Below is a small trained network, with its code and all its weights. Each question gives an input and a class and asks what happens when units are switched off, that is, made to give their printed mean instead of their output.

import numpy as np


def w(rows, s, z=0):
    codes = np.array(rows[::2]) - 128.0
    scale = np.full(codes.shape[1], s)
    scale[-1] = z or s
    return codes * scale


def norm(h):
    return h / np.sqrt((h * h).mean(-1, keepdims=True) + 1e-5)


def f(y):
    return np.maximum(y, 0)


def log_softmax(a):
    a = a - a.max(-1, keepdims=True)
    return a - np.log(np.exp(a).sum(-1, keepdims=True))


def net(x, mask):
    res = np.array(x, float).reshape(1, 6) / 4 @ E
    u = 0
    for l in range(4):
        y = f(norm(res) @ A[l][:, :-1].T + A[l][:, -1])
        res = res + np.where(mask[u : u + 6], y, B[l][:, -1]) @ B[l][:, :-1]
        u += 6
    return log_softmax(norm(res)[-1] @ U[:, :-1].T + U[:, -1])


A, B = {}, {}
E = w([
[128,102,144],'x0',
[126,134,124],'x1',
[91,122,63],'x2',
[2,174,213],'x3',
[128,135,123],'x4',
[126,172,106],'x5',
],0.0097)
A[0] = w([
[194,91,110,31],'L0N1',
[106,68,117,131],'L0N2',
[85,141,153,239],'L0N3',
[10,38,22,5],'L0N4',
[78,156,158,222],'L0N5',
[85,117,58,21],'L0N6',
],0.012,0.0015)
B[0] = w([
[123,76,116,254],'L0N1',
[138,63,190,171],'L0N2',
[147,78,117,229],'L0N3',
[177,99,199,238],'L0N4',
[145,87,109,246],'L0N5',
[157,246,158,179],'L0N6',
],0.014,0.0044)
A[1] = w([
[94,148,163,2],'L1N1',
[136,181,247,154],'L1N2',
[235,132,181,234],'L1N3',
[108,96,31,208],'L1N4',
[61,140,46,97],'L1N5',
[71,150,143,249],'L1N6',
],0.012,0.00084)
B[1] = w([
[136,2,107,147],'L1N1',
[149,188,75,209],'L1N2',
[52,201,207,254],'L1N3',
[93,38,165,166],'L1N4',
[20,222,115,134],'L1N5',
[155,42,74,150],'L1N6',
],0.0062,0.0085)
A[2] = w([
[26,131,202,152],'L2N1',
[38,160,137,71],'L2N2',
[45,84,2,30],'L2N3',
[98,246,75,146],'L2N4',
[177,86,166,88],'L2N5',
[104,103,86,4],'L2N6',
],0.0096,0.0028)
B[2] = w([
[197,109,91,255],'L2N1',
[57,179,130,154],'L2N2',
[85,254,140,160],'L2N3',
[37,167,206,171],'L2N4',
[170,192,126,230],'L2N5',
[74,186,113,132],'L2N6',
],0.0067,0.005)
A[3] = w([
[132,141,193,118],'L3N1',
[85,150,114,246],'L3N2',
[9,66,135,80],'L3N3',
[115,183,130,237],'L3N4',
[148,142,124,7],'L3N5',
[106,149,118,215],'L3N6',
],0.016,0.0017)
B[3] = w([
[118,163,176,255],'L3N1',
[79,135,79,173],'L3N2',
[197,5,60,217],'L3N3',
[72,79,117,198],'L3N4',
[154,109,138,137],'L3N5',
[58,168,117,160],'L3N6',
],0.011,0.0052)
U = w([
[188,57,8,160],'0',
[167,198,154,7],'1',
[118,92,110,218],'2',
],0.012,0.0018)

Each question gives the input, the list of numbers given to net, and the class t.
The units are the neurons (one row each of A and B). Each row of codes is followed by its name. A weight is (code - 128) times the scale printed after its matrix; where a second scale follows, it is the last column's (A, B and U).
mask holds one flag per neuron, layer by layer. A switched-off neuron (its flag False) gives its mean, the last column of its row in B, instead of its output. The means were averaged over made-up inputs and are rounded, as every weight is.
A unit's drop is (log p(t) with every unit on - log p(t) with that unit switched off) / (log p(t) with every unit on - log p(t) with every unit switched off).
The circuit of an input: a set's keep is (log p(t) with only the set's units on - log p(t) with every unit switched off) / (log p(t) with every unit on - log p(t) with every unit switched off). Starting from the 12 units with the biggest drops (on a tie, the unit counted first), units are removed one at a time, each time the one whose removal leaves the highest keep (on an exact tie, the one counted first), for as long as the keep stays at least 0.8.
circuit, biggest first: the units of the circuit, biggest drop first
unit that matters most: the unit with the biggest drop
top k neurons: the k neurons with the biggest drops, biggest first
top k neurons in layer l: the k neurons of layer l with the biggest drops, biggest first
drop when u is switched off: that unit's drop, to one decimal
input [-5,-4,8,6,-4,-7], class 1: top 2 neurons -> [L0N4; L0N6]
input [2,8,-4,6,-4,-4], class 0: top 2 neurons -> [L0N4; L3N3]
input [7,-6,2,-3,-1,8], class 2: circuit, biggest first -> [L3N4; L0N5; L0N3; L1N3]
input [-3,5,7,4,6,2], class 1: circuit, biggest first -> [L0N4; L0N1]
input [7,2,2,5,2,-2], class 0: circuit, biggest first -> [L3N3]
input [-6,-8,1,-1,5,3], class 2: top 2 neurons -> [L3N4; L0N4]
input [-7,3,-5,-3,-5,-2], class 1: top 2 neurons -> [L3N3; L0N5]
input [4,5,6,6,-8,4], class 0: top 2 neurons in layer 0 -> [L0N5; L0N2]
input [-7,7,-4,4,-1,-3], class 0: top 2 neurons in layer 3 -> [L3N1; L3N6]
input [5,-6,-3,7,3,-5], class 0: top 2 neurons -> [L3N3; L0N4]
input [5,2,7,0,8,-6], class 1: drop when L0N6 is switched off -> 0.1
input [-8,6,-6,6,-1,4], class 0: drop when L0N4 is switched off -> 1.0
input [5,-4,4,8,-1,7], class 0: drop when L0N6 is switched off -> 0.0
input [1,-4,-7,-3,-1,1], class 1: unit that matters most -> L3N3
